Below is a small trained network, with its code and all its weights. Each question gives an input and a class and asks what happens when units are switched off, that is, made to give their printed mean instead of their output.

import numpy as np


def w(rows, s, z=0):
    codes = np.array(rows[::2]) - 128.0
    scale = np.full(codes.shape[1], s)
    scale[-1] = z or s
    return codes * scale


def norm(h):
    return h / np.sqrt((h * h).mean(-1, keepdims=True) + 1e-5)


def f(y):
    return np.maximum(y, 0)


def log_softmax(a):
    a = a - a.max(-1, keepdims=True)
    return a - np.log(np.exp(a).sum(-1, keepdims=True))


def net(x, mask):
    res = np.array(x, float).reshape(1, 3) / 4 @ E
    u = 0
    for l in range(2):
        y = f(norm(res) @ A[l][:, :-1].T + A[l][:, -1])
        res = res + np.where(mask[u : u + 14], y, B[l][:, -1]) @ B[l][:, :-1]
        u += 14
    return log_softmax(norm(res)[-1] @ U[:, :-1].T + U[:, -1])


A, B = {}, {}
E = w([
[234,136,222],'x0',
[157,2,58],'x1',
[58,50,209],'x2',
],0.0061)
A[0] = w([
[143,69,227,111],'0.n1',
[167,84,122,60],'0.n2',
[122,159,75,108],'0.n3',
[139,217,205,114],'0.n4',
[183,92,89,108],'0.n5',
[64,110,122,105],'0.n6',
[153,85,121,75],'0.n7',
[222,42,132,83],'0.n8',
[111,88,95,119],'0.n9',
[169,111,180,75],'0.n10',
[250,167,114,132],'0.n11',
[173,125,165,32],'0.n12',
[202,98,213,64],'0.n13',
[67,74,181,2],'0.n14',
],0.017,0.0052)
B[0] = w([
[186,79,55,231],'0.n1',
[102,124,165,167],'0.n2',
[115,98,74,183],'0.n3',
[98,79,242,239],'0.n4',
[80,76,168,202],'0.n5',
[109,183,81,181],'0.n6',
[129,116,170,163],'0.n7',
[93,130,222,240],'0.n8',
[122,164,167,186],'0.n9',
[173,192,117,180],'0.n10',
[204,114,52,253],'0.n11',
[178,189,128,158],'0.n12',
[177,255,108,225],'0.n13',
[129,28,91,177],'0.n14',
],0.035,0.0075)
A[1] = w([
[131,154,102,34],'1.n1',
[103,125,134,159],'1.n2',
[134,135,129,52],'1.n3',
[164,102,112,113],'1.n4',
[159,138,65,12],'1.n5',
[138,129,128,2],'1.n6',
[50,191,91,157],'1.n7',
[155,78,96,36],'1.n8',
[165,105,116,126],'1.n9',
[94,207,175,86],'1.n10',
[122,144,142,57],'1.n11',
[186,74,102,114],'1.n12',
[100,180,86,123],'1.n13',
[75,132,254,184],'1.n14',
],0.023,0.0034)
B[1] = w([
[128,88,129,138],'1.n1',
[159,116,140,153],'1.n2',
[134,129,125,129],'1.n3',
[96,112,104,170],'1.n4',
[103,91,169,170],'1.n5',
[121,120,120,128],'1.n6',
[222,145,136,189],'1.n7',
[96,103,87,166],'1.n8',
[85,129,103,173],'1.n9',
[125,66,82,164],'1.n10',
[123,119,124,132],'1.n11',
[72,103,81,200],'1.n12',
[166,173,105,162],'1.n13',
[99,101,253,251],'1.n14',
],0.048,0.012)
U = w([
[105,105,254,172],'0',
[239,179,105,135],'1',
[78,65,54,156],'2',
[135,106,144,179],'3',
[72,204,133,2],'4',
],0.016,0.0079)

Each question gives the input, the list of numbers given to net, and the class t.
The units are the neurons (one row each of A and B). Each row of codes is followed by its name. A weight is (code - 128) times the scale printed after its matrix; where a second scale follows, it is the last column's (A, B and U).
mask holds one flag per neuron, layer by layer. A switched-off neuron (its flag False) gives its mean, the last column of its row in B, instead of its output. The means were averaged over made-up inputs and are rounded, as every weight is.
A unit's drop is (log p(t) with every unit on - log p(t) with that unit switched off) / (log p(t) with every unit on - log p(t) with every unit switched off).
unit that matters most: the unit with the biggest drop
k most important neurons: the k neurons with the biggest drops, biggest first
top k neurons in layer l: the k neurons of layer l with the biggest drops, biggest first
drop of u: that unit's drop, to one decimal
input [3,-5,-8], class 2: top neuron in layer 0	[0.n11]
input [4,7,8], class 2: top 2 neurons in layer 0	[0.n1, 0.n14]
input [3,-3,-3], class 3: 2 most important neurons	[0.n11, 0.n8]
input [8,0,5], class 1: 2 most important neurons	[0.n13, 1.n14]
input [8,7,-6], class 1: 4 most important neurons	[0.n13, 0.n11, 0.n4, 1.n14]
input [8,7,-5], class 1: 3 most important neurons	[0.n13, 0.n11, 0.n4]
input [-2,-5,-7], class 2: top 2 neurons in layer 0	[0.n8, 0.n11]
input [7,-6,-5], class 1: top 2 neurons in layer 1	[1.n14, 1.n5]
input [7,-1,-5], class 1: 3 most important neurons	[0.n11, 0.n13, 1.n14]
input [6,-2,4], class 1: 3 most important neurons	[0.n13, 1.n14, 0.n1]
input [2,0,-4], class 2: drop of 0.n11	1.3
input [-4,-1,3], class 1: drop of 0.n6	1.0
input [8,2,4], class 1: drop of 0.n13	0.8
input [-4,1,-2], class 1: unit that matters most	0.n4
